In the rows, 128 means zero.
Each row has two labels, one from each of two sets.
[ 98 153 173 138 114 122 125 170  75 197 126 133 137 103 132 128 152 134
 134 143 126 134 124 131 124 120 167 114 134 133 116 105 111 130 104 138
 135 140 120 131 122 126 156  93 129 106 121 146 154]
(58), Q461
[ 77 166 117 161 111 115  96 213  77  58 133 118 127  99 157 114 123 112
 105 104 129 131  94 118  88 121 144 107 145 141 132 162  77 125 105 149
 119 142 102 125 122 102 192 101 181 119 127 135 131]
(51), Q461
[ 78 154 102 128 123 113 116 209  76  46 150 115 120 102 146 112 128 110
 112 117 127 145 104 109  97 119 116 114 139 146 127 168  99 116 116 163
 121 127 127 124  93 102 207 127 161 110 135 133 131]
(58), Q461
[115 123 210  78 142 144 116 183  47 161  87 122 148 115 123 120 129  95
 150 133 106 124 161 108 146 120 159 126 131 124 121  89 130 150  93 126
 130 133 156 115 116 127 159 111 148 112 125 153 156]
(58), Q992
[105 161 119 179 129 140 121 176  88 132 130 112 128 105 118 149 156 136
 118 112 107 107 113 153  92 124 177  93 170 144 109 112 130 104 118 105
 142 140 142 134 154 128 169  87 119 136 117 149 152]
(48), Q461
[112 167 134  90 137 126 138 209  60 137 125 123 130 110  98 121 146  96
 110  84 121 119 141 131 112 123 152 118 175 150 112 128 114 114 129 109
 146 133 150 141 132 103 196  97 124 119 123 133 158]
(48), Q992
[ 70 151 196 136 138  94  93 154  54 161 128  91 147 110 102 134 109 171
 159 190 122 139 108  94 145 135 155 151 104 122 124 114 134 113 104 130
 102 156  99 124 136 134 161 148 185 104 130 166 128]
(58), Q461
[101 147 139 145 147 126 113 128  76 141 140 113 130 114  51 144 143 160
 142 110 118 129 127 118 124 106 148 135 151 117 104 109 156  95 117  97
 143 151 139 136 145 126 123 109 132 177 123 155 146]
(48), Q461
[ 68 132 112 123 113 168 120 129  81  65 125 128 105 116  84 159 138 161
 134 108 126 132  70 143 120 107 128  93  73 155 117 106 137 118 109 131
 171 119  79 155 115  85  97 101 116 157 131 136 151]
(53), Q461
[114 114 187 153 115 125 124 153 137 226 133 143 146 112 139 142 127 176
 134 147 137 151 108 123 157 133 147 130 111 133 131 107 106 146  98 147
 130 144  99 118 158 115 109 103 152 117 141 140 125]
(50), Q461
[100 149 173 193 115 144  90 164  82 167 136 177 144  94 137 124 138 175
 121 129 146 122 112 113 133 123 147 106 142 115 126  99 115 133  99 135
 141 152  99 129 155 117 128  69 143 137 119 151 129]
(51), Q461
[ 82 130 180 159 131 109 119 216  42 100 142 114 130  84 121 146 142 147
 142 148 121 149  99  79 102 132 166 124 119 122 129 130 122 116  89 122
  96 148 132 125 117 115 120  87 247 133 135 158 178]
(58), Q461
[ 91 151 130 115 135 117 135 181  76 141 113 116 125 119 106 136 123 105
 135 115 121 130 126 144  99 125 159 131 165 146 112 136 123  93 131 100
 131 144 152 137 110 121 206 132 138 116 129 147 158]
(48), Q461
[ 75 155 114 156 136 144  96 115  60 117 141 108 128 120  50 157 137 175
 124 111 111 120  77 109 109 120 152 129 133 123 102 102 136 100 126 107
 165 145  82 153 160  70  98  88 148 166 122 122 129]
(53), Q461
[ 96 161 112 143 136 113 131 172  89 112 132 165 138 105  73 142 141 137
 120  90 124 125 119 124 103 126 150 135 168 136 107 139 140  85 130  99
 130 142 153 129 136 120 186 112 150 128 127 144 162]
(48), Q461
[ 98 147 136  89 150 119 137 168  36 126 125 118 129 113  49 133 108 130
 115  90 112 132 129 137 112 116 161 164 180 138 105 127 138  96 139  95
 140 142 146 157 134 107 173  74 142 138 114 136 159]
(48), Q992
[ 75 133 142 133 114 132 112 169 108 122 131 108 132 116 117 143 140 154
 128 127 125 129 121 112 156 137 132 117 105 142 123 128 159 100 104 124
 134 147 139 121 131 115 173 130 137 113 127 153 161]
(58), Q461
[ 75 161 113  31 141 139  89 218   4  14 125 106 138 128  90 112 168  87
  90  72 101 128 102  89 134 109 127 118 171 132 119 146 101 132 104 138
 176 142 107 132 111  80 228 108 161 120 130 115 112]
(50), Q992
[100 161 155 188 132 124 123 185  87 152 138 129 157  99 124 134 156 148
 116 130 114 124 108 134 144 124 170 108 146 135 105 139 123 106 111 120
 132 140 122 127 122 117 197  60 128 125 117 160 160]
(58), Q461
[120 140 159 136 145 116 126 192  81 148 125 123 137 102 116 119 147 130
 120 135 129 127 131 125 114 124 166 136 158 134 120 129 129 116 112 117
 118 142 169 127 131 135 188 109 137 118 121 157 184]
(58), Q461
[ 92 157 144 110 120 160 105 117  67 156 127 147 143 122 100 145 128 149
 127  78 129 139  97 139 154  98 141 105 106 139 113 104  98 135 113 148
 179 135  51 142 138  84 125  82 103 148 121 108 115]
(53), Q992
[ 78 163 111 133 134  78 139 180  59 138 148 118 126 109  95 152 123 132
 120 109 128 152 104 125 107 116 152 145 151 130 111 162 108  92 122 105
 131 146 120 136 118  94 200 120 151 107 133 134 134]
(48), Q461
[130 137 114  64 139 132 142 156  58 119 115 128 122 154  68 118 142  85
 120  94 115 121 146 149 124 112 141 135 180 132 117 127 119 111 140 107
 160 125 145 153 117 106 176 108 120 133 132 123 146]
(48), Q992
[106 158 119 195 134 132 136 109 126 160 133 129 123 113 132 141 143 164
 137 130 138 135 104 157 109 116 144 112 112 137 121 130 116 105 126 133
 146 124  99 132 118 124 103 105  96 131 121 125 133]
(53), Q461
[ 96 142 130 139 123 131 120 211 115  90 139 132 134  93 129 132 135 131
 108 108 123 134 137 116 121 132 145 117 121 150 131 153 105 124 108 137
 141 140 120 125 126  98 175  81 145 121 126 134 150]
(51), Q461
[ 80 139 198 168 124 110 101 143  74 199 129 123 141 113 131 138 118 186
 156 180 130 158  89 106 140 124 152 138  93 118 125 106 102 138  83 144
 117 174  95 124 140 122 110 104 166 118 127 170 122]
(51), Q461
[ 99 172 121 184 131 123 126 217  74 105 137 112 122  90 136 124 183 127
 109 109 114 101 112 155  75 126 181  91 198 144 107 135 127  87 124  90
 126 136 169 125 154 129 194  47 144 141 123 161 164]
(48), Q461
[101 145 143 147 122 137 124 204  73  89 129 132 121  87 135 129 154 115
 117 112 124 117 111 129 103 129 156  98 139 137 119 142 114 122 118 131
 122 132 139 134 143 106 161  87 145 124 126 130 167]
(51), Q461
[ 81 153  99 166 140 173 110 181  70  17 118  92 105  92 117 128 182 110
 131 116 125  67 101 171  76 114 162  73 148 169 111 113 165  95 126  99
 139 127 169 137 137 125 162 105 108 164 116 171 206]
(48), Q461
[114 152 112 174 122 135 126 211 105  93 153 142 140  89 155 117 150 126
  71  92 129 125 126 122 101 123 150  96 160 139 130 167  92 117 110 137
 138 137 124 115 125 100 208  80 119 124 125 129 127]
(51), Q461
[102 146 136 173 118 130 122 224 105  94 152 135 128  89 133 137 131 123
  92  97 121 126  99  98 109 138 153 107 150 140 121 152  80 124 103 114
 153 137 125 132 146 106 176  79 154 126 130 132 134]
(51), Q461
[109 160 141 126 131 139 115 197  76 122 122 120 138  89 132 112 148 109
 115 108 116  99 132 122 145 124 161 112 172 138 114 113 130 126 104 123
 140 152 149 111 139 118 195 106 134 120 123 150 146]
(58), Q992
